Below are the code and all the weights of a small trained network. Each question names an input and a target symbol and asks about switching units off, where a switched-off unit gives its printed mean instead of its output.

import numpy as np


def w(rows, s, z=0):
    codes = np.array(rows[::2]) - 128.0
    scale = np.full(codes.shape[1], s)
    scale[-1] = z or s
    return codes * scale


def norm(h):
    return h / np.sqrt((h * h).mean(-1, keepdims=True) + 1e-5)


def f(y):
    return np.maximum(y, 0)


def softmax(a):
    e = np.exp(a - a.max(-1, keepdims=True))
    return e / e.sum(-1, keepdims=True)


def log_softmax(a):
    a = a - a.max(-1, keepdims=True)
    return a - np.log(np.exp(a).sum(-1, keepdims=True))


def net(x, mask):
    ids = ['ΞΠΣΨθμτ'.index(c) for c in x.split()]
    T = len(ids)
    res = E[ids] + P[:T]
    q, k, v = (norm(res) @ M[0].T for M in (Q, K, V))
    z = softmax(np.where(np.tri(T) > 0, q @ k.T / 3**0.5, -1e9)) @ v
    res = res + np.where(mask[0], z, O[0][:, -1]) @ O[0][:, :-1]
    y = f(norm(res) @ A[0][:, :-1].T + A[0][:, -1])
    res = res + np.where(mask[1:9], y, B[0][:, -1]) @ B[0][:, :-1]
    return log_softmax(norm(res)[-1] @ U[:, :-1].T + U[:, -1])


Q, K, V, O, A, B = {}, {}, {}, {}, {}, {}
E = w([
[147,109,191,100,103,138],'Ξ',
[114,115,185,5,87,166],'Π',
[129,104,203,120,130,77],'Σ',
[107,84,69,98,117,46],'Ψ',
[118,120,174,58,117,139],'θ',
[65,123,147,23,123,105],'μ',
[137,85,191,157,35,235],'τ',
],0.0028)
P = w([
[153,198,86,163,147,128],'0',
[193,202,150,24,78,128],'1',
[152,98,156,141,126,60],'2',
[33,137,147,168,112,10],'3',
[187,187,154,30,70,138],'4',
[144,74,144,144,142,89],'5',
[11,129,131,179,118,29],'6',
[176,182,159,32,66,155],'7',
[145,50,102,147,165,115],'8',
[3,133,99,195,149,37],'9',
],0.0052)
Q[0] = w([
[214,137,89,106,111,193],'h0',
[208,211,81,59,27,235],'h0',
[53,125,99,190,255,100],'h0',
],0.0084)
K[0] = w([
[109,202,149,128,95,92],'h0',
[114,254,149,143,95,145],'h0',
[122,56,105,140,114,127],'h0',
],0.013)
V[0] = w([
[47,123,126,130,229,57],'h0',
[182,92,149,3,98,103],'h0',
[36,120,85,15,131,126],'h0',
],0.0048)
O[0] = w([
[232,39,140,37,70,70,134],'h0',
[200,167,3,165,173,195,252],'h0',
[230,201,131,129,38,172,127],'h0',
],0.0054,0.0033)
A[0] = w([
[226,26,65,149,154,76,94],'n0',
[143,247,61,133,2,108,2],'n1',
[63,240,59,63,56,54,109],'n2',
[66,45,198,48,54,93,147],'n3',
[142,146,130,117,61,149,151],'n4',
[47,135,71,126,168,109,194],'n5',
[179,176,70,67,163,218,133],'n6',
[79,136,9,143,47,141,67],'n7',
],0.0051,0.0045)
B[0] = w([
[52,185,163,122,112,202,253],'n0',
[3,141,49,60,164,60,184],'n1',
[102,135,163,213,90,225,251],'n2',
[152,103,43,217,167,109,209],'n3',
[115,136,182,114,96,84,188],'n4',
[230,123,173,40,116,117,235],'n5',
[160,21,99,158,151,77,248],'n6',
[167,142,194,116,179,164,177],'n7',
],0.0057,0.004)
U = w([
[35,103,171,162,190,107,116],'Ξ',
[48,154,82,83,60,126,136],'Π',
[157,49,114,152,148,63,125],'Σ',
[154,182,36,140,190,161,117],'Ψ',
[145,124,144,254,63,144,64],'θ',
[199,120,175,66,108,71,251],'μ',
[147,210,210,102,147,203,102],'τ',
],0.0092,0.0029)

Each question gives the input, a string of symbols that net reads in full, and the target symbol t.
The units are the heads (3 rows each of Q, K, V and O) and the neurons (one row each of A and B). Each row of codes is followed by its name. A weight is (code - 128) times the scale printed after its matrix; where a second scale follows, it is the last column's (O, A, B and U).
mask holds one flag per unit, heads first, then neurons. A switched-off unit (its flag False) gives its mean, the last column of its rows in O or B, instead of its output. The means were averaged over made-up inputs and are rounded, as every weight is.
A unit's drop is (log p(t) with every unit on - log p(t) with that unit switched off) / (log p(t) with every unit on - log p(t) with every unit switched off).
The circuit of an input: a set's keep is (log p(t) with only the set's units on - log p(t) with every unit switched off) / (log p(t) with every unit on - log p(t) with every unit switched off). Starting from all 9 units, units are removed one at a time, each time the one whose removal leaves the highest keep (on an exact tie, the one counted first), for as long as the keep stays at least 0.8.
circuit, biggest first: the units of the circuit, biggest drop first
unit that matters most: the unit with the biggest drop
top k neurons: the k neurons with the biggest drops, biggest first
input μ θ θ Σ, target τ: circuit, biggest first : (h0 n6 n5 n0)
input μ Π θ Ψ Ξ θ Π, target τ: top 2 neurons : (n7 n2)
input Π θ Σ θ θ Ξ Σ, target μ: unit that matters most : n5
input μ τ θ τ, target τ: circuit, biggest first : (h0 n7 n6)
input θ θ Ξ θ Σ τ μ Π, target θ: top 2 neurons : (n3 n5)
input Ξ θ μ Ψ τ θ τ, target τ: circuit, biggest first : (n7 h0 n6)
input Ψ θ τ Π Ψ θ θ μ Σ, target Ξ: circuit, biggest first : (n0 h0)
input θ θ μ μ τ Ξ μ τ Σ μ, target Σ: circuit, biggest first : (h0 n3 n5)
input μ Π θ Π Ξ μ θ τ, target μ: circuit, biggest first : (n2 n0)
input Ψ θ Ψ θ θ Ψ θ Π, target Ψ: circuit, biggest first : (h0 n6)
input Π Π Ψ Ψ μ Π θ Ξ, target Π: top 4 neurons : (n1 n5 n6 n3)
input μ θ Σ Π, target Σ: circuit, biggest first : (n3 n5)
input Σ τ Ξ Π Ξ θ Ψ Ψ, target Σ: circuit, biggest first : (n3 h0)
input Ψ Ψ Π μ Π θ Ξ, target τ: unit that matters most : h0
input θ θ θ τ Ψ, target θ: top 2 neurons : (n2 n3)
input Ξ Ξ Ξ θ Π, target Ξ: top 3 neurons : (n3 n6 n0)
input Σ Ξ Ψ θ Ξ, target Σ: top 2 neurons : (n3 n0)
input θ Π μ τ τ Ψ θ, target θ: circuit, biggest first : (h0 n3 n2 n6)
input θ θ θ θ Ξ θ μ θ, target θ: circuit, biggest first : (h0 n3 n5 n1)
input θ θ Ξ, target τ: unit that matters most : n0
input θ τ θ Ξ θ θ θ Ξ, target θ: top 2 neurons : (n3 n5)
